Below are the code and all the weights of a small trained network. Each question names an input and a class and asks about switching units off, where a switched-off unit gives its printed mean instead of its output.

import numpy as np


def w(rows, s, z=0):
    codes = np.array(rows[::2]) - 128.0
    scale = np.full(codes.shape[1], s)
    scale[-1] = z or s
    return codes * scale


def f(y):
    return np.maximum(y, 0)


def log_softmax(a):
    a = a - a.max(-1, keepdims=True)
    return a - np.log(np.exp(a).sum(-1, keepdims=True))


def net(x, mask):
    res = np.array(x, float).reshape(1, 6) / 4 @ E
    y = f(res @ A[0][:, :-1].T + A[0][:, -1])
    res = res + np.where(mask, y, B[0][:, -1]) @ B[0][:, :-1]
    return log_softmax(res[-1] @ U[:, :-1].T + U[:, -1])


A, B = {}, {}
E = w([
[95,118,35,117,75,66],'x0',
[92,206,122,197,182,33],'x1',
[212,176,243,150,98,72],'x2',
[100,161,33,187,44,91],'x3',
[254,209,74,91,219,104],'x4',
[97,141,182,38,97,72],'x5',
],0.0078)
A[0] = w([
[134,157,188,120,21,152,159],'neuron 1',
[75,104,93,96,102,160,38],'neuron 2',
[65,106,93,83,67,153,129],'neuron 3',
[42,81,87,87,76,181,105],'neuron 4',
[116,124,160,190,151,77,60],'neuron 5',
[100,133,118,118,94,156,60],'neuron 6',
[146,85,165,246,188,255,60],'neuron 7',
[134,205,64,167,96,97,99],'neuron 8',
[127,181,63,174,122,94,110],'neuron 9',
[117,136,124,118,170,107,78],'neuron 10',
[163,122,81,169,144,50,47],'neuron 11',
[169,125,113,157,155,122,232],'neuron 12',
[160,128,178,106,36,130,97],'neuron 13',
[94,108,103,106,113,149,82],'neuron 14',
[161,140,150,79,121,128,166],'neuron 15',
[135,147,68,171,111,78,83],'neuron 16',
[164,185,96,45,252,115,97],'neuron 17',
[213,111,227,98,104,82,129],'neuron 18',
[4,40,144,173,82,110,172],'neuron 19',
[171,99,106,114,145,131,180],'neuron 20',
[122,69,114,112,139,114,7],'neuron 21',
[84,51,102,97,115,141,119],'neuron 22',
[74,84,96,69,85,158,130],'neuron 23',
[142,80,111,97,105,123,108],'neuron 24',
[89,211,142,119,68,197,71],'neuron 25',
[168,88,46,69,169,92,59],'neuron 26',
[161,75,149,183,184,177,75],'neuron 27',
[71,200,107,187,107,123,198],'neuron 28',
[96,137,222,176,161,101,111],'neuron 29',
[136,162,139,58,180,93,4],'neuron 30',
[118,122,177,160,155,122,219],'neuron 31',
],0.013,0.0032)
B[0] = w([
[202,71,138,166,156,90,198],'neuron 1',
[147,137,118,133,71,147,173],'neuron 2',
[167,117,98,119,89,163,195],'neuron 3',
[171,134,104,123,64,182,213],'neuron 4',
[86,99,163,105,135,131,173],'neuron 5',
[149,124,122,115,116,134,151],'neuron 6',
[147,160,113,158,220,197,207],'neuron 7',
[103,140,91,198,116,92,208],'neuron 8',
[94,145,82,182,126,119,202],'neuron 9',
[117,131,135,118,114,115,147],'neuron 10',
[83,164,118,173,114,124,182],'neuron 11',
[110,175,118,134,140,149,175],'neuron 12',
[191,100,144,162,144,81,187],'neuron 13',
[145,133,120,138,97,139,160],'neuron 14',
[142,161,150,137,138,83,180],'neuron 15',
[94,128,99,181,116,113,193],'neuron 16',
[102,169,124,3,128,89,238],'neuron 17',
[179,156,193,204,90,84,243],'neuron 18',
[88,28,178,56,123,171,252],'neuron 19',
[145,154,100,122,156,114,163],'neuron 20',
[122,138,123,133,104,145,141],'neuron 21',
[139,161,117,120,72,173,185],'neuron 22',
[153,151,109,113,69,171,193],'neuron 23',
[163,139,124,132,114,131,155],'neuron 24',
[164,87,110,111,144,124,151],'neuron 25',
[170,122,56,101,142,96,180],'neuron 26',
[123,175,121,150,170,174,174],'neuron 27',
[92,58,97,154,167,94,209],'neuron 28',
[65,116,209,98,135,145,201],'neuron 29',
[115,151,154,63,84,134,180],'neuron 30',
[98,140,158,122,137,144,179],'neuron 31',
],0.032,0.014)
U = w([
[205,191,124,170,244,192,135],'0',
[195,185,68,76,161,57,193],'1',
[254,127,200,197,147,90,192],'2',
[134,44,162,149,156,160,8],'3',
[96,124,54,224,131,86,161],'4',
[153,184,184,112,147,91,2],'5',
[226,94,83,158,78,200,212],'6',
[178,50,54,176,160,67,72],'7',
],0.0086,0.0015)

Each question gives the input, the list of numbers given to net, and the class t.
The units are the neurons (one row each of A and B). Each row of codes is followed by its name. A weight is (code - 128) times the scale printed after its matrix; where a second scale follows, it is the last column's (A, B and U).
mask holds one flag per neuron, in row order. A switched-off neuron (its flag False) gives its mean, the last column of its row in B, instead of its output. The means were averaged over made-up inputs and are rounded, as every weight is.
A unit's drop is (log p(t) with every unit on - log p(t) with that unit switched off) / (log p(t) with every unit on - log p(t) with every unit switched off).
The circuit of an input: a set's keep is (log p(t) with only the set's units on - log p(t) with every unit switched off) / (log p(t) with every unit on - log p(t) with every unit switched off). Starting from the 12 units with the biggest drops (on a tie, the unit counted first), units are removed one at a time, each time the one whose removal leaves the highest keep (on an exact tie, the one counted first), for as long as the keep stays at least 0.8.
circuit, biggest first: the units of the circuit, biggest drop first
k most important neurons: the k neurons with the biggest drops, biggest first
drop of u: that unit's drop, to one decimal
input [-5,-6,-7,-6,2,5], class 1: 4 most important neurons : neuron 17; neuron 19; neuron 15; neuron 20
input [-1,0,-2,3,-2,-8], class 0: circuit, biggest first : neuron 7
input [4,3,6,5,-5,8], class 3: 3 most important neurons : neuron 19; neuron 29; neuron 26
input [0,-2,8,-2,-8,-5], class 2: 2 most important neurons : neuron 18; neuron 1
input [6,-1,5,-1,-4,-2], class 3: 2 most important neurons : neuron 19; neuron 18
input [3,7,6,-3,8,-3], class 1: 2 most important neurons : neuron 17; neuron 19
input [-6,-2,6,1,-8,-4], class 2: 3 most important neurons : neuron 1; neuron 13; neuron 18
input [-2,2,-2,2,3,-8], class 0: 2 most important neurons : neuron 7; neuron 27
input [-3,6,-7,-8,-8,8], class 6: 2 most important neurons : neuron 4; neuron 23
input [1,5,3,-5,7,3], class 5: 3 most important neurons : neuron 18; neuron 30; neuron 29
input [8,-4,-4,-8,3,-1], class 1: 3 most important neurons : neuron 17; neuron 26; neuron 19
input [-2,-4,3,-5,8,0], class 1: drop of neuron 13 : 0.0
input [1,7,-1,-5,-1,3], class 5: drop of neuron 19 : 0.2
input [-4,-6,4,4,-7,-8], class 0: drop of neuron 7 : 2.1
input [5,3,0,-1,7,0], class 1: circuit, biggest first : neuron 17
